Here is a tiny trained network, its code and every weight. The questions are about switching its units off for an input and a target symbol, where a switched-off unit gives its printed mean instead of its output.

import numpy as np


def w(rows, s, z=0):
    codes = np.array(rows[::2]) - 128.0
    scale = np.full(codes.shape[1], s)
    scale[-1] = z or s
    return codes * scale


def f(y):
    return np.maximum(y, 0)


def softmax(a):
    e = np.exp(a - a.max(-1, keepdims=True))
    return e / e.sum(-1, keepdims=True)


def log_softmax(a):
    a = a - a.max(-1, keepdims=True)
    return a - np.log(np.exp(a).sum(-1, keepdims=True))


def net(x, mask):
    ids = ['βγζηθλπσ'.index(c) for c in x.split()]
    T = len(ids)
    res = E[ids] + P[:T]
    u = 0
    for l in range(2):
        r = res
        for j in range(3):
            rows = slice(2 * j, 2 * j + 2)
            q, k, v = (r @ M[l][rows].T for M in (Q, K, V))
            z = softmax(np.where(np.tri(T) > 0, q @ k.T / 2**0.5, -1e9)) @ v
            o = O[l][rows]
            res = res + np.where(mask[u + j], z, o[:, -1]) @ o[:, :-1]
        u += 3
        y = f(res @ A[l][:, :-1].T + A[l][:, -1])
        res = res + np.where(mask[u : u + 12], y, B[l][:, -1]) @ B[l][:, :-1]
        u += 12
    return log_softmax(res[-1] @ U[:, :-1].T + U[:, -1])


Q, K, V, O, A, B = {}, {}, {}, {}, {}, {}
E = w([
[160,46,151,124,163,87,83],'β',
[181,49,165,143,96,66,191],'γ',
[35,77,135,181,233,128,225],'ζ',
[28,73,124,120,177,198,172],'η',
[96,199,227,121,120,143,73],'θ',
[71,233,31,149,101,89,62],'λ',
[91,85,125,48,102,153,3],'π',
[20,76,185,178,158,135,55],'σ',
],0.013)
P = w([
[116,102,116,135,131,153,159],'0',
[75,106,124,105,133,126,127],'1',
[164,134,111,154,154,134,141],'2',
[82,86,131,162,60,172,114],'3',
[77,113,134,85,120,88,126],'4',
[186,182,112,143,167,132,121],'5',
[101,88,138,170,31,158,113],'6',
[86,113,154,86,108,52,138],'7',
[214,223,116,139,186,135,104],'8',
[136,91,149,170,6,146,131],'9',
[102,117,151,100,111,55,148],'10',
[150,172,104,118,173,161,98],'11',
],0.015)
Q[0] = w([
[188,209,9,198,127,157,122],'0.h0',
[153,129,150,228,44,251,137],'0.h0',
[52,97,28,148,84,105,136],'0.h1',
[108,191,98,33,254,79,169],'0.h1',
[38,108,137,56,190,98,103],'0.h2',
[128,100,119,113,174,212,138],'0.h2',
],0.0073)
K[0] = w([
[34,2,77,81,204,210,156],'0.h0',
[203,93,73,159,251,152,46],'0.h0',
[193,239,58,143,174,121,149],'0.h1',
[42,105,106,149,35,77,108],'0.h1',
[143,93,92,172,55,41,138],'0.h2',
[147,154,119,134,123,135,100],'0.h2',
],0.0081)
V[0] = w([
[85,130,5,191,158,101,34],'0.h0',
[125,2,99,101,189,126,82],'0.h0',
[176,84,132,135,100,68,145],'0.h1',
[124,96,136,93,132,213,167],'0.h1',
[81,147,135,155,52,100,50],'0.h2',
[128,156,72,106,205,104,89],'0.h2',
],0.0081)
O[0] = w([
[130,145,49,232,74,93,42,230],'0.h0',
[241,40,111,217,162,226,206,253],'0.h0',
[110,26,136,57,202,77,88,53],'0.h1',
[134,184,129,106,173,252,164,136],'0.h1',
[191,202,122,155,138,84,167,254],'0.h2',
[81,255,96,174,140,159,89,21],'0.h2',
],0.006,0.0022)
A[0] = w([
[47,112,109,104,100,113,107,150],'0.n0',
[171,154,124,86,94,167,82,227],'0.n1',
[155,93,134,138,73,166,193,96],'0.n2',
[173,150,159,150,181,134,73,159],'0.n3',
[95,135,88,128,184,99,142,111],'0.n4',
[207,72,54,156,146,103,127,67],'0.n5',
[143,133,158,169,92,122,122,226],'0.n6',
[159,95,255,112,85,153,120,252],'0.n7',
[156,98,120,115,82,135,51,179],'0.n8',
[85,106,191,90,88,112,78,120],'0.n9',
[122,69,92,87,127,98,144,104],'0.n10',
[197,176,90,146,119,93,154,235],'0.n11',
],0.0086,0.0033)
B[0] = w([
[165,120,152,113,127,68,149,209],'0.n0',
[123,2,222,133,112,130,129,174],'0.n1',
[107,178,133,149,90,129,86,190],'0.n2',
[124,83,125,110,189,100,55,179],'0.n3',
[206,234,109,150,105,73,168,157],'0.n4',
[112,132,49,118,131,73,107,184],'0.n5',
[52,56,111,122,110,167,73,209],'0.n6',
[30,106,94,146,193,161,173,254],'0.n7',
[179,168,123,167,140,141,164,199],'0.n8',
[111,177,95,117,127,107,237,219],'0.n9',
[43,93,137,148,162,164,133,171],'0.n10',
[116,84,192,121,135,135,182,193],'0.n11',
],0.0067,0.0071)
Q[1] = w([
[94,90,134,206,111,165,90],'1.h0',
[174,174,151,111,244,89,170],'1.h0',
[123,171,89,105,96,134,125],'1.h1',
[159,163,133,2,124,23,158],'1.h1',
[205,204,63,19,128,121,104],'1.h2',
[105,141,138,93,155,99,135],'1.h2',
],0.0081)
K[1] = w([
[156,169,207,110,196,75,79],'1.h0',
[8,89,117,101,60,99,138],'1.h0',
[171,136,80,143,107,105,142],'1.h1',
[161,82,122,81,106,87,221],'1.h1',
[69,149,3,153,116,212,126],'1.h2',
[52,140,58,110,113,152,156],'1.h2',
],0.0069)
V[1] = w([
[148,102,135,25,20,174,120],'1.h0',
[42,94,188,105,98,136,18],'1.h0',
[104,117,137,88,130,105,168],'1.h1',
[159,89,95,141,254,103,102],'1.h1',
[143,103,70,92,107,50,132],'1.h2',
[37,96,79,127,16,124,195],'1.h2',
],0.0073)
O[1] = w([
[143,77,99,97,45,153,131,2],'1.h0',
[2,115,165,94,37,164,26,158],'1.h0',
[150,186,76,118,181,146,76,153],'1.h1',
[113,158,173,145,87,125,73,170],'1.h1',
[161,52,112,122,164,204,146,118],'1.h2',
[165,117,190,224,48,106,181,245],'1.h2',
],0.009,0.0074)
A[1] = w([
[178,169,64,146,59,56,116,255],'1.n0',
[146,161,176,121,119,34,127,87],'1.n1',
[149,119,92,135,150,196,73,239],'1.n2',
[189,90,127,174,98,208,168,160],'1.n3',
[181,26,67,168,232,134,144,139],'1.n4',
[115,163,182,171,62,100,166,33],'1.n5',
[81,147,125,156,163,82,122,107],'1.n6',
[113,124,125,186,92,92,127,76],'1.n7',
[148,168,108,64,76,47,118,91],'1.n8',
[186,166,127,102,93,72,94,112],'1.n9',
[181,155,238,93,171,217,88,163],'1.n10',
[139,254,80,106,192,90,238,95],'1.n11',
],0.0074,0.0045)
B[1] = w([
[96,84,76,175,181,18,126,204],'1.n0',
[142,104,3,142,85,137,96,196],'1.n1',
[138,92,29,42,49,155,159,179],'1.n2',
[86,215,93,81,6,114,226,201],'1.n3',
[72,156,149,76,213,164,86,245],'1.n4',
[154,139,51,95,194,161,56,254],'1.n5',
[215,134,126,102,161,159,107,251],'1.n6',
[179,208,218,149,141,163,106,234],'1.n7',
[158,198,136,205,142,224,143,149],'1.n8',
[126,89,88,223,162,144,156,142],'1.n9',
[105,162,72,127,70,84,206,175],'1.n10',
[160,113,192,53,121,164,34,210],'1.n11',
],0.006,0.0067)
U = w([
[141,82,49,122,229,158,126,46],'β',
[104,34,180,151,197,25,252,204],'γ',
[220,201,149,145,227,181,171,77],'ζ',
[175,189,70,169,129,195,223,136],'η',
[76,249,155,31,135,1,144,207],'θ',
[159,158,91,179,168,30,145,86],'λ',
[165,66,63,121,84,167,133,253],'π',
[175,110,193,200,139,186,66,26],'σ',
],0.0055,0.0026)

Each question gives the input, a string of symbols that net reads in full, and the target symbol t.
The units are the heads (2 rows each of Q, K, V and O) and the neurons (one row each of A and B). Each row of codes is followed by its name. A weight is (code - 128) times the scale printed after its matrix; where a second scale follows, it is the last column's (O, A, B and U).
mask holds one flag per unit, layer by layer, with each layer's heads first. A switched-off unit (its flag False) gives its mean, the last column of its rows in O or B, instead of its output. The means were averaged over made-up inputs and are rounded, as every weight is.
A unit's drop is (log p(t) with every unit on - log p(t) with that unit switched off) / (log p(t) with every unit on - log p(t) with every unit switched off).
The circuit of an input: a set's keep is (log p(t) with only the set's units on - log p(t) with every unit switched off) / (log p(t) with every unit on - log p(t) with every unit switched off). Starting from the 12 units with the biggest drops (on a tie, the unit counted first), units are removed one at a time, each time the one whose removal leaves the highest keep (on an exact tie, the one counted first), for as long as the keep stays at least 0.8.
units of the circuit, in order: the units of the circuit, biggest drop first
unit that matters most: the unit with the biggest drop
top k neurons: the k neurons with the biggest drops, biggest first
k most important neurons of layer l: the k neurons of layer l with the biggest drops, biggest first
which heads matter: for each layer, one digit per head in row order, 1 if its drop is at least 0.15 and else 0, layers parted by /
input θ σ λ π σ η λ β σ γ, target σ: 4 most important neurons of layer 0 => (0.n3; 0.n9; 0.n6; 0.n2)
input σ λ θ π θ θ θ θ θ, target θ: units of the circuit, in order => (1.n10; 1.h0)
input π π σ λ, target σ: which heads matter => 100 / 110
input γ γ η β λ θ ζ, target θ: unit that matters most => 1.h2
input γ γ γ γ β η θ, target η: which heads matter => 001 / 001
input η θ ζ θ, target ζ: which heads matter => 000 / 100
input γ σ π σ ζ σ σ ζ γ η, target γ: units of the circuit, in order => (0.h1; 1.h0)
input θ π σ γ λ β, target β: units of the circuit, in order => (0.n3; 1.n4; 1.h2; 1.n7)
input β γ β σ, target β: 3 most important neurons of layer 0 => (0.n7; 0.n3; 0.n6)
input π ζ θ σ γ π θ, target π: 2 most important neurons of layer 1 => (1.n4; 1.n2)
input ζ β λ η ζ η η ζ, target λ: which heads matter => 100 / 000
input η θ σ η β η γ, target η: units of the circuit, in order => (1.n3; 0.h1; 0.h0)
input π σ γ γ π β η ζ λ β, target λ: units of the circuit, in order => (0.h0; 1.h0)
input γ σ η λ γ π ζ θ σ γ π, target γ: which heads matter => 001 / 001
input λ π λ η σ β ζ, target β: most important neuron of layer 1 => (1.n4)
input σ λ λ θ, target λ: which heads matter => 100 / 100
input σ λ π π π λ ζ θ λ π, target λ: units of the circuit, in order => (0.h0; 1.n0; 1.h0)
input π ζ λ ζ β, target λ: which heads matter => 100 / 000
input σ γ ζ θ, target ζ: units of the circuit, in order => (1.h0; 0.n4)
input π γ ζ λ, target ζ: which heads matter => 100 / 100
input η π γ σ ζ β θ σ ζ σ, target ζ: top neuron => (1.n4)
input σ ζ σ ζ γ β π, target β: which heads matter => 110 / 101
input λ π π σ η, target λ: top 2 neurons => (0.n4; 1.n0)
input ζ σ θ β η σ λ λ θ γ, target θ: 2 most important neurons of layer 0 => (0.n1; 0.n3)
input π ζ ζ λ σ γ β π η γ, target η: units of the circuit, in order => (1.n3; 0.h1; 1.h0)
